[[ 25  73  17  23 -38   6 -59   9]
 [-23  44  34  24 -72  -8  -6  47]
 [-53  32  25  30 -57 -23  -6 -25]
 [-42  36  31  33 -61 -12   2 -26]
 [ 12  29  66  32 -64  26  14 -17]
 [ 17  72  29  20 -46   1 -47  15]
 [ -8  39  42  19 -67   9   4  56]
 [ 17  70  36  25 -40 -16  23 -18]
 [-21  47  28  22 -64 -15   1  48]
 [ 30  33  56  28 -61  33   2 -11]
 [  8  58  33  27 -51 -12  41  -6]]
:
[[-59   9  25  73  17  23 -38   6]
 [ -6  47 -23  44  34  24 -72  -8]
 [ -6 -25 -53  32  25  30 -57 -23]
 [  2 -26 -42  36  31  33 -61 -12]
 [ 14 -17  12  29  66  32 -64  26]
 [-47  15  17  72  29  20 -46   1]
 [  4  56  -8  39  42  19 -67   9]
 [ 23 -18  17  70  36  25 -40 -16]
 [  1  48 -21  47  28  22 -64 -15]
 [  2 -11  30  33  56  28 -61  33]
 [ 41  -6   8  58  33  27 -51 -12]]

[[  6 -22   7  -9 -43  40 -20  -8]
 [ 41   1  29  54  40 -42  61  16]
 [ 38 -52  59 -14 -13  13 -13  59]
 [ 27 -72  47 -70 -55  56 -68  57]
 [ 12   9  10  72   7  -4  64 -15]
 [-49  36 -41  36  -6  22  25 -41]
 [-25  -7 -10  16 -48  53  -3 -27]
 [  4  -1   5  30  -1   1  26  -9]
 [ 10 -39  30  -3 -47  46 -17  14]
 [-24  45 -39  33  33 -17  39 -29]
 [-19 -31   1 -54 -23  38 -54  27]
 [  1 -17   8 -26  -3   6 -21  20]]
:
[[-20  -8   6 -22   7  -9 -43  40]
 [ 61  16  41   1  29  54  40 -42]
 [-13  59  38 -52  59 -14 -13  13]
 [-68  57  27 -72  47 -70 -55  56]
 [ 64 -15  12   9  10  72   7  -4]
 [ 25 -41 -49  36 -41  36  -6  22]
 [ -3 -27 -25  -7 -10  16 -48  53]
 [ 26  -9   4  -1   5  30  -1   1]
 [-17  14  10 -39  30  -3 -47  46]
 [ 39 -29 -24  45 -39  33  33 -17]
 [-54  27 -19 -31   1 -54 -23  38]
 [-21  20   1 -17   8 -26  -3   6]]

[[-61  46 -60  12 -37  36]
 [ 53 -25  48  43  38 -49]
 [ 13  17   4  41  52 -58]
 [ 68 -65  75   8   4  -5]
 [ -1  12   1  60   7 -11]
 [-22  47 -35  20  48 -51]
 [-34   9 -25   2 -56  58]
 [ -6  29 -11  60  33 -39]
 [ 69 -54  69  -7  34 -35]
 [ 55 -41  56   4  30 -29]]
:
[[-37  36 -61  46 -60  12]
 [ 38 -49  53 -25  48  43]
 [ 52 -58  13  17   4  41]
 [  4  -5  68 -65  75   8]
 [  7 -11  -1  12   1  60]
 [ 48 -51 -22  47 -35  20]
 [-56  58 -34   9 -25   2]
 [ 33 -39  -6  29 -11  60]
 [ 34 -35  69 -54  69  -7]
 [ 30 -29  55 -41  56   4]]

[[ 21   0  82  27]
 [ 17 -27  10  -5]
 [-21  41  25   8]
 [-11  -9   9 -50]]
:
[[ 82  27  21   0]
 [ 10  -5  17 -27]
 [ 25   8 -21  41]
 [  9 -50 -11  -9]]

[[ 57 -22 -16  -2 -12  -4]
 [ 33 -20  27  -7   6  30]
 [-24 -17  46 -35 -36  -7]
 [ 40  33 -26  -3 -26 -19]
 [-39  -4   6  -5 -22   7]
 [ 41 -21   1 -58 -13  12]
 [ 32 -35   4  16 -53  24]
 [  8  23 -17 -13 -31  -9]
 [ -1   8 -21  21   5  65]
 [ 55  -3 -17 -28 -32  15]
 [  8 -52  -5  -8  -8  10]]
:
[[-12  -4  57 -22 -16  -2]
 [  6  30  33 -20  27  -7]
 [-36  -7 -24 -17  46 -35]
 [-26 -19  40  33 -26  -3]
 [-22   7 -39  -4   6  -5]
 [-13  12  41 -21   1 -58]
 [-53  24  32 -35   4  16]
 [-31  -9   8  23 -17 -13]
 [  5  65  -1   8 -21  21]
 [-32  15  55  -3 -17 -28]
 [ -8  10   8 -52  -5  -8]]

[[-51 -74   0]
 [ 48  10  20]]
:
[[-74   0 -51]
 [ 10  20  48]]
---
[[-65  77 -28 -57 -68]
 [-19   4  10  82  81]
 [-35  38 -63  81  42]]
:
[-68  82 -63]

[[ 31 -77]
 [-55  28]
 [ 18  56]]
:
[-77 -55]

[[  1 -12 -20]
 [ -5  38  11]
 [ 57  15  19]
 [ 17 -65 -26]
 [ 24  51 -40]]
:
[-20  38  57]

[[-26  -6  -3 -74 -28]
 [ 11  71   3  54 -33]
 [-14  33  -1  52 -61]
 [  4  55   1  60 -43]]
:
[-28  54  -1  55]

[[ 12 -23]
 [-25  46]
 [-49  67]]
:
[-23 -25]

[[ 44 -23]
 [ -1 -83]
 [ 43  23]
 [ 45   7]
 [-45  20]]
:
[-23  -1]

[[ 11 -10 -34 -15]
 [  7 -14 -27  -4]
 [-66  33 -19  13]
 [ 69   4  -2   0]]
:
[-15 -27  33  69]
---
[[  2  37]
 [  0 -71]]
:
[  2 -71]

[[ 49 -31 -31   8  14]
 [ 13   8   6  30  36]
 [-31 -23 -22  69  76]
 [ -2  37  35 -20 -20]
 [  2 -33 -31  64  64]]
:
[ 49   8 -22 -20  64]

[[ -9  13   3  14  21]
 [-17   9   5  15  22]
 [ 64  24 -25   6  -8]]
:
[ -9   9 -25]

[[  5 -21 -46]
 [-27  34 -63]
 [ 18 -61 -46]
 [  4  23 -44]
 [-36 -82 -15]]
:
[  5  34 -46]

[[-45  49 -24  60]
 [ 60 -30  64  49]
 [-32 -35 -57  44]
 [ 48  61  66 -47]]
:
[-45 -30 -57 -47]

[[  5  14 -46  12]
 [  6  -6  12  -9]
 [-60 -25  71   4]
 [-11  -8  28 -13]
 [ 10   6 -13   4]]
:
[  5  -6  71 -13]

[[-58 -26  34 -49  46]
 [ 55 -11  23  30 -55]
 [-49  59 -71  -9 -11]
 [-52 -11  -1 -39 -31]
 [-22  27 -62 -17 -21]]
:
[-58 -11 -71 -39 -21]

[[-73  68]
 [ 72 -66]]
:
[-73 -66]
